Here is a tiny trained network, its code and every weight. The questions are about switching its units off for an input and a class, where a switched-off unit gives its printed mean instead of its output.

import numpy as np


def w(rows, s, z=0):
    codes = np.array(rows[::2]) - 128.0
    scale = np.full(codes.shape[1], s)
    scale[-1] = z or s
    return codes * scale


def f(y):
    return np.maximum(y, 0)


def log_softmax(a):
    a = a - a.max(-1, keepdims=True)
    return a - np.log(np.exp(a).sum(-1, keepdims=True))


def net(x, mask):
    res = np.array(x, float).reshape(1, 7) / 4 @ E
    y = f(res @ A[0][:, :-1].T + A[0][:, -1])
    res = res + np.where(mask, y, B[0][:, -1]) @ B[0][:, :-1]
    return log_softmax(res[-1] @ U[:, :-1].T + U[:, -1])


A, B = {}, {}
E = w([
[91,11,150,186],'x0',
[129,130,172,48],'x1',
[2,179,194,165],'x2',
[89,144,131,147],'x3',
[71,141,93,134],'x4',
[43,64,6,95],'x5',
[193,135,109,191],'x6',
],0.0086)
A[0] = w([
[200,134,148,166,169],'neuron 0',
[179,114,136,138,82],'neuron 1',
[183,138,134,105,34],'neuron 2',
[84,200,100,101,178],'neuron 3',
[121,151,166,94,66],'neuron 4',
[102,102,186,110,2],'neuron 5',
[117,91,176,44,83],'neuron 6',
[126,170,197,83,96],'neuron 7',
[198,87,136,102,107],'neuron 8',
[137,119,83,51,100],'neuron 9',
[120,90,109,26,98],'neuron 10',
[133,78,77,197,196],'neuron 11',
[100,187,103,248,180],'neuron 12',
[177,131,147,149,96],'neuron 13',
[113,67,218,124,60],'neuron 14',
[114,126,180,180,133],'neuron 15',
[200,100,137,152,172],'neuron 16',
[121,166,175,93,95],'neuron 17',
[118,100,83,225,187],'neuron 18',
[90,201,178,127,214],'neuron 19',
[56,116,90,139,41],'neuron 20',
[119,159,57,160,185],'neuron 21',
[155,170,100,159,162],'neuron 22',
[80,150,192,111,117],'neuron 23',
[208,104,164,106,130],'neuron 24',
[162,49,93,164,111],'neuron 25',
],0.015,0.0038)
B[0] = w([
[152,129,166,173,233],'neuron 0',
[198,98,81,170,179],'neuron 1',
[193,162,149,138,186],'neuron 2',
[87,126,155,164,223],'neuron 3',
[86,103,63,133,170],'neuron 4',
[51,104,103,65,162],'neuron 5',
[120,115,97,120,181],'neuron 6',
[117,110,122,155,217],'neuron 7',
[169,102,98,127,210],'neuron 8',
[116,205,126,110,203],'neuron 9',
[132,193,74,83,209],'neuron 10',
[78,110,120,225,239],'neuron 11',
[91,151,210,111,254],'neuron 12',
[196,108,138,113,187],'neuron 13',
[79,96,153,88,194],'neuron 14',
[83,156,210,67,200],'neuron 15',
[179,77,111,254,221],'neuron 16',
[83,91,76,164,194],'neuron 17',
[75,93,188,221,240],'neuron 18',
[72,180,125,132,249],'neuron 19',
[162,125,128,167,214],'neuron 20',
[60,121,169,129,210],'neuron 21',
[160,112,160,128,194],'neuron 22',
[66,111,140,95,210],'neuron 23',
[189,93,117,159,225],'neuron 24',
[116,98,74,147,219],'neuron 25',
],0.0086,0.0098)
U = w([
[248,107,123,163,133],'0',
[111,108,88,172,132],'1',
[120,169,201,98,205],'2',
[103,61,139,78,3],'3',
[144,123,38,61,202],'4',
[107,39,122,187,204],'5',
[141,101,112,107,4],'6',
],0.013,0.0062)

Each question gives the input, the list of numbers given to net, and the class t.
The units are the neurons (one row each of A and B). Each row of codes is followed by its name. A weight is (code - 128) times the scale printed after its matrix; where a second scale follows, it is the last column's (A, B and U).
mask holds one flag per neuron, in row order. A switched-off neuron (its flag False) gives its mean, the last column of its row in B, instead of its output. The means were averaged over made-up inputs and are rounded, as every weight is.
A unit's drop is (log p(t) with every unit on - log p(t) with that unit switched off) / (log p(t) with every unit on - log p(t) with every unit switched off).
The circuit of an input: a set's keep is (log p(t) with only the set's units on - log p(t) with every unit switched off) / (log p(t) with every unit on - log p(t) with every unit switched off). Starting from the 12 units with the biggest drops (on a tie, the unit counted first), units are removed one at a time, each time the one whose removal leaves the highest keep (on an exact tie, the one counted first), for as long as the keep stays at least 0.8.
units of the circuit, in order: the units of the circuit, biggest drop first
most important unit: the unit with the biggest drop
top k neurons: the k neurons with the biggest drops, biggest first
drop when u is switched off: that unit's drop, to one decimal
input [-5,4,-7,-5,5,-3,-5], class 0: top 2 neurons => neuron 24; neuron 2
input [-2,-1,0,5,6,7,-6], class 1: units of the circuit, in order => neuron 10; neuron 9
input [-4,2,-4,8,6,7,-6], class 4: most important unit => neuron 10
input [-7,-3,-4,8,-2,8,-3], class 2: units of the circuit, in order => neuron 9; neuron 16
input [-8,5,5,1,-6,-6,-8], class 3: units of the circuit, in order => neuron 17; neuron 23; neuron 4; neuron 16
input [-4,0,6,-5,6,2,-5], class 2: top 4 neurons => neuron 16; neuron 11; neuron 25; neuron 19
input [-7,5,-5,4,5,2,2], class 4: units of the circuit, in order => neuron 18; neuron 10
input [5,-6,4,-7,6,-5,0], class 2: units of the circuit, in order => neuron 15; neuron 12
input [7,0,4,-3,8,-5,8], class 2: top 2 neurons => neuron 15; neuron 12
input [2,3,8,1,5,4,7], class 2: top 2 neurons => neuron 12; neuron 16
input [-4,3,8,-1,6,3,-8], class 1: top 2 neurons => neuron 17; neuron 3
input [-6,-1,2,-6,6,7,0], class 4: top 3 neurons => neuron 18; neuron 10; neuron 12
input [-7,2,5,6,-6,-1,-5], class 1: top 2 neurons => neuron 17; neuron 4
input [5,3,0,2,-6,-8,-8], class 3: top neuron => neuron 14
input [-4,-4,8,-5,8,8,-7], class 2: drop when neuron 16 is switched off => 0.1
input [0,-5,4,-2,4,-7,0], class 2: drop when neuron 25 is switched off => 0.0
input [-3,1,-4,-2,1,3,3], class 0: drop when neuron 19 is switched off => 0.1
input [-8,-2,-7,2,6,5,2], class 4: drop when neuron 21 is switched off => -0.1
